Below is a small trained network, with its code and all its weights. Each question gives an input and a target symbol and asks what happens when units are switched off, that is, made to give their printed mean instead of their output.

import numpy as np


def w(rows, s, z=0):
    codes = np.array(rows[::2]) - 128.0
    scale = np.full(codes.shape[1], s)
    scale[-1] = z or s
    return codes * scale


def softmax(a):
    e = np.exp(a - a.max(-1, keepdims=True))
    return e / e.sum(-1, keepdims=True)


def log_softmax(a):
    a = a - a.max(-1, keepdims=True)
    return a - np.log(np.exp(a).sum(-1, keepdims=True))


def net(x, mask):
    ids = ['εζημξψ'.index(c) for c in x.split()]
    T = len(ids)
    res = E[ids] + P[:T]
    u = 0
    for l in range(3):
        r = res
        for j in range(3):
            rows = slice(4 * j, 4 * j + 4)
            q, k, v = (r @ M[l][rows].T for M in (Q, K, V))
            z = softmax(np.where(np.tri(T) > 0, q @ k.T / 4**0.5, -1e9)) @ v
            o = O[l][rows]
            res = res + np.where(mask[u + j], z, o[:, -1]) @ o[:, :-1]
        u += 3
    return log_softmax(res[-1] @ U[:, :-1].T + U[:, -1])


Q, K, V, O = {}, {}, {}, {}
E = w([
[184,124,145,127,116,149],'ε',
[151,139,167,111,94,71],'ζ',
[92,107,111,178,92,3],'η',
[75,115,192,59,160,125],'μ',
[112,96,92,164,94,157],'ξ',
[119,95,18,112,103,118],'ψ',
],0.025)
P = w([
[76,154,85,71,95,214],'0',
[200,94,194,90,10,143],'1',
[227,64,211,94,1,147],'2',
[243,71,221,89,27,154],'3',
[133,198,187,108,123,81],'4',
[125,212,132,147,155,131],'5',
[127,220,146,138,152,127],'6',
[174,198,100,153,75,102],'7',
[114,209,143,127,105,150],'8',
],0.0082)
Q[0] = w([
[104,18,169,84,161,139],'0.h1',
[143,114,153,142,60,143],'0.h1',
[121,72,136,67,60,145],'0.h1',
[102,91,148,34,124,184],'0.h1',
[88,105,108,50,31,132],'0.h2',
[192,186,96,107,254,77],'0.h2',
[152,123,191,148,85,147],'0.h2',
[154,129,139,211,105,97],'0.h2',
[177,150,138,123,106,188],'0.h3',
[80,137,62,202,134,149],'0.h3',
[88,125,103,82,141,154],'0.h3',
[198,111,134,172,152,136],'0.h3',
],0.0098)
K[0] = w([
[136,98,150,139,116,169],'0.h1',
[108,74,101,153,100,135],'0.h1',
[143,142,119,82,116,195],'0.h1',
[96,144,133,52,120,161],'0.h1',
[112,135,72,208,137,117],'0.h2',
[158,254,131,44,152,177],'0.h2',
[152,92,176,127,174,63],'0.h2',
[95,131,115,164,159,57],'0.h2',
[162,106,89,161,144,124],'0.h3',
[130,174,81,140,114,154],'0.h3',
[171,75,135,69,155,141],'0.h3',
[112,143,105,131,193,22],'0.h3',
],0.0091)
V[0] = w([
[71,142,152,209,120,105],'0.h1',
[141,178,117,159,98,137],'0.h1',
[178,185,175,111,93,165],'0.h1',
[97,168,156,84,170,137],'0.h1',
[93,112,86,150,158,83],'0.h2',
[168,108,94,122,73,254],'0.h2',
[128,141,89,120,94,104],'0.h2',
[144,142,130,107,143,60],'0.h2',
[123,59,105,181,181,149],'0.h3',
[153,104,184,167,105,200],'0.h3',
[112,97,175,99,154,157],'0.h3',
[143,67,170,110,113,152],'0.h3',
],0.0096)
O[0] = w([
[129,71,185,6,13,181,137],'0.h1',
[63,219,118,197,145,83,133],'0.h1',
[96,253,61,132,196,198,116],'0.h1',
[229,117,176,190,135,70,14],'0.h1',
[121,30,140,189,165,141,179],'0.h2',
[242,119,170,140,88,138,40],'0.h2',
[149,209,103,109,100,162,254],'0.h2',
[97,151,189,134,96,114,200],'0.h2',
[130,140,210,152,222,140,24],'0.h3',
[172,161,115,162,136,215,125],'0.h3',
[203,94,172,206,78,122,90],'0.h3',
[201,94,75,89,111,176,201],'0.h3',
],0.0052,0.0046)
Q[1] = w([
[152,88,140,75,128,156],'1.h1',
[126,197,116,210,116,158],'1.h1',
[189,61,81,79,140,136],'1.h1',
[40,119,83,194,126,167],'1.h1',
[77,191,131,112,2,81],'1.h2',
[37,57,127,37,118,170],'1.h2',
[157,110,95,91,69,119],'1.h2',
[172,46,242,205,154,182],'1.h2',
[190,158,121,204,135,105],'1.h3',
[42,107,176,197,81,233],'1.h3',
[147,185,106,171,146,76],'1.h3',
[140,127,179,93,52,170],'1.h3',
],0.0076)
K[1] = w([
[149,73,123,179,180,168],'1.h1',
[127,173,132,151,106,187],'1.h1',
[82,43,106,83,127,124],'1.h1',
[163,160,82,137,158,101],'1.h1',
[88,139,132,255,156,167],'1.h2',
[81,108,121,181,129,154],'1.h2',
[100,204,126,179,103,71],'1.h2',
[176,167,83,64,120,159],'1.h2',
[112,121,59,138,127,99],'1.h3',
[202,121,25,148,157,48],'1.h3',
[255,142,98,146,85,138],'1.h3',
[82,204,162,210,175,173],'1.h3',
],0.009)
V[1] = w([
[120,102,56,45,129,108],'1.h1',
[111,118,193,79,111,108],'1.h1',
[158,131,73,176,209,84],'1.h1',
[40,194,179,206,83,254],'1.h1',
[143,91,189,169,128,106],'1.h2',
[103,215,109,121,172,160],'1.h2',
[110,224,127,149,109,117],'1.h2',
[55,182,147,217,100,114],'1.h2',
[139,35,241,160,215,54],'1.h3',
[94,171,162,187,130,169],'1.h3',
[137,80,160,59,49,155],'1.h3',
[151,81,166,53,199,74],'1.h3',
],0.0077)
O[1] = w([
[212,146,161,160,112,165,207],'1.h1',
[121,134,100,84,108,191,156],'1.h1',
[110,130,174,111,117,152,30],'1.h1',
[96,118,126,105,160,118,98],'1.h1',
[160,172,117,180,76,44,100],'1.h2',
[139,104,104,65,95,133,50],'1.h2',
[163,157,132,93,81,167,129],'1.h2',
[255,37,133,105,157,99,178],'1.h2',
[97,189,113,143,84,162,2],'1.h3',
[96,89,100,144,106,167,78],'1.h3',
[138,136,217,134,201,90,248],'1.h3',
[136,180,110,227,104,114,87],'1.h3',
],0.007,0.0081)
Q[2] = w([
[91,72,176,104,94,171],'2.h1',
[150,180,134,64,233,58],'2.h1',
[6,218,37,207,222,84],'2.h1',
[170,142,66,154,96,127],'2.h1',
[94,122,71,96,73,107],'2.h2',
[161,75,185,129,255,112],'2.h2',
[140,106,219,125,185,57],'2.h2',
[204,84,202,150,46,165],'2.h2',
[121,189,137,89,116,88],'2.h3',
[174,106,208,128,205,165],'2.h3',
[98,148,175,73,94,208],'2.h3',
[97,181,118,150,86,139],'2.h3',
],0.0077)
K[2] = w([
[33,67,147,180,111,209],'2.h1',
[169,68,191,186,77,95],'2.h1',
[197,97,184,167,1,132],'2.h1',
[43,77,219,119,161,115],'2.h1',
[179,213,154,123,177,72],'2.h2',
[226,166,83,161,157,104],'2.h2',
[178,117,83,160,182,120],'2.h2',
[169,207,101,51,205,139],'2.h2',
[130,110,201,98,24,114],'2.h3',
[42,213,28,109,80,125],'2.h3',
[116,169,210,120,190,101],'2.h3',
[142,213,207,53,126,156],'2.h3',
],0.008)
V[2] = w([
[62,148,193,64,42,14],'2.h1',
[247,136,75,170,72,177],'2.h1',
[121,191,46,69,80,70],'2.h1',
[176,189,201,87,62,144],'2.h1',
[73,114,178,135,17,137],'2.h2',
[164,104,68,170,97,80],'2.h2',
[255,123,52,154,168,179],'2.h2',
[216,136,216,117,60,185],'2.h2',
[167,31,216,175,154,186],'2.h3',
[173,174,102,87,164,129],'2.h3',
[147,84,105,163,55,166],'2.h3',
[167,76,186,95,96,66],'2.h3',
],0.008)
O[2] = w([
[189,108,194,116,172,253,162],'2.h1',
[188,86,41,94,127,140,139],'2.h1',
[225,76,167,217,115,140,105],'2.h1',
[126,115,189,111,42,179,151],'2.h1',
[103,105,154,32,235,38,82],'2.h2',
[189,104,62,159,174,97,155],'2.h2',
[136,150,48,140,165,166,230],'2.h2',
[18,130,143,121,136,110,233],'2.h2',
[98,124,175,89,126,55,180],'2.h3',
[236,204,113,137,112,164,120],'2.h3',
[2,232,159,98,196,101,156],'2.h3',
[112,50,208,171,133,82,255],'2.h3',
],0.0074,0.008)
U = w([
[99,146,80,75,46,155,112],'ε',
[146,78,147,81,93,176,44],'ζ',
[106,88,165,180,186,132,3],'η',
[20,217,178,234,70,184,176],'μ',
[73,157,107,45,226,105,181],'ξ',
[169,185,92,253,204,62,153],'ψ',
],0.0054,0.0046)

Each question gives the input, a string of symbols that net reads in full, and the target symbol t.
The units are the heads (4 rows each of Q, K, V and O). Each row of codes is followed by its name. A weight is (code - 128) times the scale printed after its matrix; where a second scale follows, it is the last column's (O and U).
mask holds one flag per head, layer by layer. A switched-off head (its flag False) gives its mean, the last column of its rows in O, instead of its output. The means were averaged over made-up inputs and are rounded, as every weight is.
A unit's drop is (log p(t) with every unit on - log p(t) with that unit switched off) / (log p(t) with every unit on - log p(t) with every unit switched off).
The circuit of an input: a set's keep is (log p(t) with only the set's units on - log p(t) with every unit switched off) / (log p(t) with every unit on - log p(t) with every unit switched off). Starting from all 9 units, units are removed one at a time, each time the one whose removal leaves the highest keep (on an exact tie, the one counted first), for as long as the keep stays at least 0.8.
units of the circuit, in order: the units of the circuit, biggest drop first
most important unit: the unit with the biggest drop
heads that matter: for each layer, one digit per head in row order, 1 if its drop is at least 0.15 and else 0, layers parted by /
input η ε ζ ξ μ ψ, target ψ: heads that matter -> 111 / 010 / 000
input ξ ξ ε ε, target ξ: heads that matter -> 000 / 001 / 100
input ε ζ ε ζ ε ζ ψ, target ζ: units of the circuit, in order -> (2.h1)
input ε ξ ζ μ, target ε: units of the circuit, in order -> (2.h1; 0.h3; 0.h2)
input μ η μ, target μ: units of the circuit, in order -> (1.h3; 2.h1)
input ζ η ζ η μ, target η: units of the circuit, in order -> (2.h3; 2.h1)
input ξ η ξ ψ ψ η ψ, target ψ: units of the circuit, in order -> (1.h2; 2.h2; 0.h2)
input ξ ε ζ, target ξ: units of the circuit, in order -> (2.h1; 1.h3)
input μ ε ξ ψ ε ξ ε ζ, target ε: units of the circuit, in order -> (1.h2; 0.h1; 2.h3; 1.h3)
input η ε ζ ψ ξ ξ, target ψ: units of the circuit, in order -> (2.h2; 2.h1; 1.h2; 0.h2)
input μ ψ ψ, target μ: heads that matter -> 000 / 000 / 000
input μ μ ξ, target μ: heads that matter -> 010 / 010 / 000
input η η ζ ζ ξ η η ε ζ, target η: units of the circuit, in order -> (2.h3; 2.h1; 0.h3)
input ζ ζ μ ψ ζ, target ζ: units of the circuit, in order -> (2.h1; 0.h2)
input ψ ξ ψ ξ, target ψ: units of the circuit, in order -> (2.h1)
input μ ζ ε, target μ: units of the circuit, in order -> (1.h2; 2.h1)
input ζ ξ ψ, target ζ: heads that matter -> 010 / 010 / 100
input μ ζ ζ η η ξ ζ μ, target η: heads that matter -> 100 / 000 / 101
input ξ η ε, target ξ: heads that matter -> 000 / 000 / 100
input η η η, target η: most important unit -> 0.h1
input ψ ψ ε ζ η ψ ε, target ψ: heads that matter -> 010 / 010 / 010
input ε μ ξ ξ, target ε: units of the circuit, in order -> (0.h1; 2.h1; 0.h2; 0.h3)
input μ η η ε μ ε μ ζ, target μ: heads that matter -> 100 / 010 / 000
input ψ ε ζ μ, target ψ: heads that matter -> 101 / 001 / 100
input ζ ξ ξ μ, target ζ: heads that matter -> 011 / 000 / 100
